Each row has a name. Each question is about the rows just above it.

Columns, left to right: W Y B E D V
mitik: [163 141 156 138 198  88]
Bek: [136 151 129 134 146 134]
Rufot: [199 139 114  84 131 120]
fid: [140 180 153  93 156 150]
Leku: [138 162 209 119 166 103]
Nuzup: [114  99 145 138 135 111]
vinag: [102 143 186 124 158 135]
zil: [ 99 138 123 135 115 145]
mil: [115 112 141 163 116 113]
dogik: [106 139 139 139 166 166]
duso: [180 159 141 133 205 106]
Which entry of mil is missing from [113 141 116 163 112]? -> [115]
Does one of the named rows hold [124 158 136] side by side, in this order? -> no
[116 166 205] is in which column, read top down? -> D
Count of [138] in dogik: -> 0

Columns, left to right: M T N R F
rovi: [ 72  98 112  89 152]
fomu: [ 93 126 186  82 109]
miri: [170 169 160 170 103]
leb: [170 179 160 170 103]
gotev: [ 72  98 112 101 163]
Ludav: [105 124 185  96  90]
zeme: [141 190  78 125 108]
Is [190 141] printed in one of the named rows, side by side and in this order? -> no
Among the named rows, does one hold [101 112  98  72] next to each other, in this order? -> no

Columns, left to right: P L C S K A H J
til: [120 129 158 130 147 120 142 142]
kiliv: [116 138  87  93  90 151 115  78]
zon: [205 121 197 139 118  37  81  45]
kore: [162 116 125 167 149 110 134 126]
satag: [157 119 114  99  59  98  64  48]
Kibo: [139 151 180 168 207 123 173 155]
guk: [131 109 136 156 119 109 129 122]
toza: [ 92 153 104  59  85 163 110  65]
pirut: [ 90 140 123 102 125 147 147 121]
peg: [195  87  91 199 103  85 102 113]
gep: [167  94 178 237 203  83 160 235]
Give the next 2 entries after [195  87]. -> [ 91 199]
Is [81 45] printed in one of the named rows, side by side and in this order? -> yes
Times [125] occurs in kore: -> 1
Times [147] occurs in pirut: -> 2
Does one of the named rows hold [161 116 125] side by side, in this order? -> no
Does one of the named rows hold [ 65 110] side by side, in this order? -> no

Columns, left to right: loke bova Pigin remu bemi zitot
bip: [ 77 120  67 228 172  68]
zuruz: [120 142 153  81 229 143]
Naro: [159 133 185 132 221 128]
Dof: [ 47 150  47  47 153 150]
Give the next 2 entries after [150  47  47]. -> [153 150]
How many times does Dof hold [47]? -> 3
Which entry of Naro is missing from [221 132 159 185 128]? -> [133]
zuruz without one entry, shuffled: [ 81 142 229 120 153]. Gone: -> [143]
Which column holds [142 133] top down? -> bova
Which entry of bip is missing from [120 172 228  68  77]? -> [67]

Columns, left to right: gem luvor zutu neso nuli vudo nad
ziz: [ 68 124 116 126 124  71 169]
Sos: [158 171  87 135 119  96  97]
Tume: [ 39 122  77 148 129  76 164]
Dag: [132 103 135 129 152 151 132]
fir: [153 107 140 127 163 185 140]
Setur: [151 124 116 146 128 151 111]
togu: [ 39 122 139 148 129  76 164]
sime: [ 79 125 116 121 146  96 168]
kavo: [138 134  73  80 140  60 109]
boki: [ 39 122 139 148 136 110 203]
What are the next 2 entries after [124 116 146]? -> [128 151]
Which column holds this, read top down? [ 77 135 140 116 139 116  73 139] -> zutu
The row with [ 68 124 116 126 124  71 169] is -> ziz
Is [126 124] printed in one of the named rows, side by side and in this order? -> yes

Columns, left to right: U Z G Q
lovu: [184 126 184 131]
bod: [213 168 169 122]
zum: [160 160 130 160]
Tik: [192 161 201 146]
Led: [186 153 206 150]
ledu: [127 167 127 127]
How many times does ledu hold [127]? -> 3
How many times does zum hold [161]? -> 0
Which entry of Tik is missing from [192 146 201]? -> [161]
bod without one entry, shuffled: [169 213 168]. Gone: -> [122]
Times [206] occurs in Led: -> 1
Count of [132] in lovu: -> 0

Columns, left to right: nem fem Zot Vazun Kufo
Fuza: [137 125 154  96 107]
Lorip: [116 111 181 116  82]
nup: [156 103 129 150 123]
zemes: [ 90 118 211 146 109]
larig: [172 187  79 135 106]
Murun: [149 180 137 112 151]
Ruvon: [102 145 148  93 106]
rom: [135 142 102  87 133]
Butom: [182 124 196 149 131]
gur: [158 154  92 183 176]
Mudi: [ 78 105 172 124 110]
What are the next 2 entries after [135 142]? -> [102  87]
Which column holds this, read top down? [133 131 176] -> Kufo
How many times does Lorip hold [181]? -> 1
How many times does Butom hold [124]? -> 1
Give the next 2 entries after [187  79]. -> [135 106]
Is [172 188] printed in one of the named rows, side by side and in this order? -> no

Columns, left to right: ziri teza neze tev
gafek: [ 96 192  77  77]
teroz: [210 174 129  83]
safu: [194 175 121  82]
zame: [ 95 194  76  77]
Which row holds [ 96 192  77  77]? -> gafek
Which column holds this, read top down? [192 174 175] -> teza

Columns, left to right: Diril tuto Gel votiv bipe lom
sudef: [180 208  79 174 120 124]
Nebo: [196 163 134 190 114 139]
Teru: [143 130 125 197  87 163]
Ragob: [152 212  80 171 110 108]
Which entry of Nebo is missing from [114 139 163 134 196]? -> [190]
[180 196] is in which column, read top down? -> Diril
Which column holds [ 79 134] top down? -> Gel

Columns, left to right: rukig Siti bera Napo rari pepag Tad Lufi gor dide
Kem: [193 103 118 122  94 118 155 165 183  94]
Rik: [ 87  95 105  95  69  87 147  87 209  57]
boni: [ 23  18 131 178 210  85 147  87 209  57]
fevol: [206 137  87 131 178  85 210 147 209  57]
Does one of the named rows hold [23 18] side by side, in this order? -> yes
Count of [95] in Rik: -> 2
The next 2 entries after [131 178 210  85 147  87]: -> [209  57]
The next 2 entries after [131 178  85 210 147]: -> [209  57]
boni without one entry, shuffled: [178  18 147 210  87  85 209  57 131]. Gone: -> [23]

Columns, left to right: zudat tesu gobe gedo Nagep saraf Vofo sesuv
vunev: [ 88  79  40 135 141 184 126  75]
levun: [218 234  85  45 121 159 204 154]
lar: [141 168 115  79 103 183 213 195]
runo: [ 50 234 159  85 121  45 132  88]
Is [159 204] printed in one of the named rows, side by side and in this order? -> yes
Which column holds this, read top down? [40 85] -> gobe
The next 2 entries after [234  85  45 121 159]: -> [204 154]
Which column holds [79 85] top down? -> gedo

Columns, left to right: Kigip gizo bif gisum kifu Nabi pagaf Digat tig gegu
suze: [123 116 189 109 105 190 105 145 160 164]
rata: [171 147  85 123 162  73 120 176 148  96]
Zinip: [159 131  97 217 105 146 130 191 148  78]
diza: [159 131  97 217 105 146 147 191 148 215]
vobo: [ 64 147 178 136 133 175 145  98 135 181]
vilop: [135 131 120 109 105 102 130  52  57  78]
Which column holds [160 148 148 148] top down? -> tig
Shuffled vobo with one entry gone: [178 175  64 181  98 147 136 135 145], missing -> [133]
diza without one entry, shuffled: [217 148  97 131 105 215 159 147 191]. Gone: -> [146]
Among the named rows, does one hold [131 159] next to each other, in this order? -> no
Which column holds [ 64 135] top down? -> Kigip
Among the named rows, does one hold [131  97 217 105] next to each other, in this order? -> yes

Columns, left to right: biv Tiran Nire miz fibu
soke: [102 179 171 170 124]
magu: [170 111 171 170 124]
Fasur: [137 169 127 116 132]
Pom: [101 175 100 158 140]
Delik: [121 164 117 174 104]
Sebu: [137 164  66 136  65]
vozov: [137 169 127 116 197]
Where do [137 169 127 116 197] appear? -> vozov
Which entry of Sebu is missing from [164 137 136  66]? -> [65]
Count of [170] in magu: -> 2
The next 2 entries after [164 117]: -> [174 104]
[174 136 116] is in which column, read top down? -> miz
Shuffled Sebu with one entry gone: [137 164  65  66], missing -> [136]

Columns, left to right: Dil pav saf zes vapiv rataz Sibe demid dizot
ner: [105  79 175 231 169  59 107  41  72]
riz: [123 131 137 159 142 145 133 109 115]
Nogi: [144 144 123 162 144 112 133 109 115]
Does one of the named rows hold [142 145 133] side by side, in this order? -> yes
Does one of the named rows hold [105  78 175] side by side, in this order? -> no
Count of [133] in Nogi: -> 1
Shuffled Nogi with one entry gone: [109 133 123 144 112 144 162 144], missing -> [115]
What are the next 2 entries after [123 131 137]? -> [159 142]
How many times does Nogi hold [144]? -> 3

Columns, left to right: Nir tulir Nom latep Fodoz mek rimi Rer lilem
sigus: [150 166 119  32  98 158 116 100 116]
rozi: [134 127 147  69  74  94 143  92  80]
Mozaf: [139 100 157 139  58 156 113  79 124]
Rasu: [143 172 137  71 100  85  76 115  85]
Lat: [132 165 168  36  84 188 120  51 112]
Daz: [145 187 115  64 105 120 108  64  93]
boz: [179 139 100 159 139  58 113 145  93]
Lufa: [179 139 100 159 139  58  95 145  93]
Which entry of rozi is missing from [ 69 143  74 127  92  80 147 134]? -> [94]
Does one of the named rows hold [115  65] side by side, in this order? -> no
Give the next 2 entries after [127 147  69]. -> [74 94]
Whose row is [179 139 100 159 139  58 113 145  93]? -> boz
Does one of the named rows hold [71 99] side by side, in this order? -> no
Does one of the named rows hold [168  36] side by side, in this order? -> yes

Columns, left to right: ratup piru kuni Rosi Rone zuv
vanos: [ 82 143  92 104 123  79]
tiri: [214 126 204 117 136 155]
dul: [ 49 191  79  90 115  81]
Seb: [147 191 146 134 179 116]
ritaf: [ 49 102  79  90 115  81]
Kefez: [117 146 125  85 132 125]
nugon: [ 82 143  92  67 191 161]
Is [102  79  90 116  81] printed in one of the named rows, side by side and in this order? -> no
Does one of the named rows hold [ 79 123 104  92 143] side by side, in this order? -> no

Columns, left to right: baf Gevur tor Soz nudiv Vufek
dorag: [51 86 53 94 54 52]
gud: [145  76 232 108 134  37]
gilo: [130 155  91 159 139 150]
maza: [140 140 140 185 153 195]
Times [141] occurs in maza: -> 0
Shuffled dorag with one entry gone: [52 94 51 53 86], missing -> [54]
Which column holds this, read top down? [86 76] -> Gevur
Shuffled dorag with one entry gone: [54 86 94 52 51], missing -> [53]

Columns, left to right: dos bopu zuz rimud lazib fekig doza der degi dig
zabe: [103  91  90 158 134 166 125 103 144  87]
gagel: [103  91  90 158  90  90 125 103  90  91]
Labe: [ 91  91  90 158 134  82 125  91 109  82]
zab: [ 79  98 215 152 104  92 142 103 156  99]
fedin: [ 89 110  89 136  95 114 154  84 114  93]
Shuffled zab with one entry gone: [103  79 142 215  98 104 156 152  92], missing -> [99]
[134  90 134 104] is in which column, read top down? -> lazib
How many times does Labe hold [91]? -> 3
Count of [90] in gagel: -> 4
Which entry of zab is missing from [103 152  99 142 215 104  79  92 156]? -> [98]
Does one of the named rows hold [166 124] side by side, in this order? -> no

Columns, left to right: Masum Rabu mor kab kugu lezu Puzim Nepa
gitu: [ 94 148 146 114 143 107 165 143]
Refu: [125 190 172 129 144  95 129 129]
mobo: [ 94 148 146 143 165 128 165 143]
gitu without one entry, shuffled: [143  94 107 143 165 148 114]. Gone: -> [146]
gitu without one entry, shuffled: [114 146 165 148 143  94 143]. Gone: -> [107]
Times [129] occurs in Refu: -> 3
Times [143] occurs in mobo: -> 2
Which column holds [172 146] top down? -> mor

Columns, left to right: sul leged Dumog mumu somig Ladi Sefo Gute Buvop vefu
gonal: [ 38 103  92 160 142  80 153  68 177 151]
dofed: [ 38 103  92 160 142  80 153  68 133 156]
git: [ 38 103  92 160 154  80 153  68 150 157]
Where do [ 38 103  92 160 142  80 153  68 177 151] appear? -> gonal
Which entry of git is missing from [ 92 157 103 150  80 160  38 154  68]? -> [153]

Columns, left to right: kidu kilu ramiv bimi dupu
gis: [ 93 223  73  74 119]
Dutol: [151 200 140  88 119]
Situ: [208 166  47  48 132]
gipam: [120 105  81 212 107]
repi: [177  76 130 135 138]
Luvin: [ 86 113 127 124 137]
zuzov: [ 92 158 186  56 126]
Govu: [151 166 140  88 119]
sanes: [ 69 171  81 192 144]
Dibog: [159 159  75  75 118]
lukit: [ 81 169 113  98 155]
[ 73 140] is in which column, read top down? -> ramiv
Situ without one entry, shuffled: [ 47 132 166 208]. Gone: -> [48]
Count of [120] in gipam: -> 1
Give the next 2 entries after [ 86 113]. -> [127 124]
How many times does Dibog hold [75]? -> 2

Columns, left to right: Dibi Mugi pefu bikik Kada
rukup: [139 162 170 102  90]
Labi: [137  73 159  92  91]
nifo: [123  30  99  29  65]
Puvi: [115  39 201 122 114]
Nefiv: [ 66  34 146 127 144]
zope: [ 74 159 174 174 172]
gef: [109  73 114  75  70]
What are the next 2 entries after [ 73 159]? -> [92 91]
Which column holds this, read top down? [144 172  70] -> Kada
Which entry of Puvi is missing from [ 39 115 122 201]? -> [114]
Which entry of nifo is missing from [ 29  65 123  99]? -> [30]
Give the next 2 entries after [162 170]. -> [102  90]

Columns, left to right: gul pebiv Gidom gidu buler
Laz: [ 65 150  90 143 142]
lalos: [136 119  78  89  96]
benar: [161 161 161 102 165]
sugi: [113  83  46  76 123]
dutal: [ 66 122  82 126 114]
tufi: [ 71 106  54  88 118]
siv: [ 58 137  92 132 114]
tos: [146 114  55  62 105]
fefib: [113 102 114 124 160]
Among the named rows, does one hold [114  55  62] next to each other, in this order? -> yes
Does one of the named rows hold [137  92 132] side by side, in this order? -> yes
How many times does benar hold [161]? -> 3
What are the next 2 entries after [137  92]? -> [132 114]
Which column holds this, read top down? [143  89] -> gidu
Which column holds this, read top down? [ 96 165 123 114 118 114 105] -> buler

Columns, left to right: zuki kun kovus Maki Sivis tus
gisem: [ 86 157 133  63  85 127]
Romez: [188 157 119  92 128  27]
refi: [ 86 157 133  63 138 134]
vuz: [157  86 133  42  99 127]
Kipam: [ 86 157 133  63 128 134]
Which entry of gisem is missing from [ 63  85 133 127  86]? -> [157]
The row with [ 86 157 133  63 128 134] is -> Kipam

Columns, left to right: Luvez gaz kizud ruze kago
vur: [141 121 104 148 173]
vopo: [ 69  81  82 131  65]
Vezu: [124 121  82 132 123]
fon: [153 154 135 178 179]
gop: [122 123 122 151 189]
gulir: [ 68 102  87 144 107]
fet: [141 121  71 148 173]
kelis: [177 121 163 164 122]
Times [163] occurs in kelis: -> 1
Shuffled fon with one entry gone: [135 153 154 179], missing -> [178]
Does one of the named rows hold [ 81  82 131] side by side, in this order? -> yes
Vezu without one entry, shuffled: [ 82 124 132 121]. Gone: -> [123]

Columns, left to right: gizok Nidu nazo Zitu zuza gira gekag Sosi Nit
Pilaz: [ 88 102 105 105  87  88 105 103 100]
depan: [104 142 142 117  82 149 116  81  99]
luked: [ 71 128 133 149 144  96 124 129 115]
How many times does depan hold [81]? -> 1
Shuffled luked with one entry gone: [ 96 128 133 115 124 149 144  71], missing -> [129]
Which entry of Pilaz is missing from [105 103 100  88 105  88 105  87]? -> [102]
Pilaz without one entry, shuffled: [105  88 102 100 103 105 105  88]. Gone: -> [87]

Columns, left to right: vam masu Soru vori maz bezo Nupa lopam
podid: [121 127 133 131 137 135 160 120]
nanev: [176 151 144 129 140  67 144 162]
Ges: [ 99 132 140 102  68 169 195 173]
Pel: [166 132 140 166  68 166 166 173]
mutom: [176 151 144  67 140  67 144 162]
Suna: [170 136 170 148 170 117  92 170]
vedod: [ 72  88  87  98 178 135 171  84]
[68 68] is in which column, read top down? -> maz
podid without one entry, shuffled: [131 133 160 127 121 135 137]. Gone: -> [120]
Times [170] occurs in Suna: -> 4
Which column holds [133 144 140 140] top down? -> Soru
Shuffled Suna with one entry gone: [170 148 170 136 170 170  92], missing -> [117]
How many times does Pel hold [167]? -> 0

Columns, left to right: tebut nuka tofaf Kova Gebuv vomap dete leris Gif kuza
rez: [ 69 164 137 127 143  82 111 133 110  74]
tira: [ 93 172 116  70 141  69 145  91 104 116]
zepi: [126 135 135 135 135 219 135 134 126 135]
Among the named rows, does one hold [126 134 135 219 135] next to each other, in this order? -> no
[82 69] is in which column, read top down? -> vomap
How many times does zepi hold [135]? -> 6
Which entry of tira is missing from [116 104  91 172 141 145  93 116  70]? -> [69]
How many times does zepi hold [134]? -> 1
Among the named rows, does one hold [110 133] next to each other, in this order? -> no
Times [133] occurs in rez: -> 1

Columns, left to right: Vofed zinen rur Damag Leg zed pinis
Muni: [138 160 143  81 130 121 144]
fak: [107 129 136 136 110 127 135]
fazez: [134 151 127 137 115 129 113]
fuvi: [151 151 135 151 135 151 135]
tiz: [ 98  39 114 101 127  79 154]
vef: [135 126  99 161 152 130 113]
goson: [119 126 136 105 145 133 146]
ruvo: [117 160 105 159 158 134 139]
suf: [124 101 126  78 129  90 139]
Vufin: [126 114 138  68 121  97 141]
vodes: [101  61 152 137 132 102 140]
Does one of the named rows hold [127 110 136 136] side by side, in this order? -> no
[121 127] is in which column, read top down? -> zed
Shuffled ruvo with one entry gone: [160 105 117 134 139 159], missing -> [158]
Which entry of Muni is missing from [144  81 121 160 130 138]? -> [143]
Whose row is [151 151 135 151 135 151 135]? -> fuvi
Which entry of ruvo is missing from [139 158 160 105 117 134]? -> [159]
Count of [151] in fuvi: -> 4

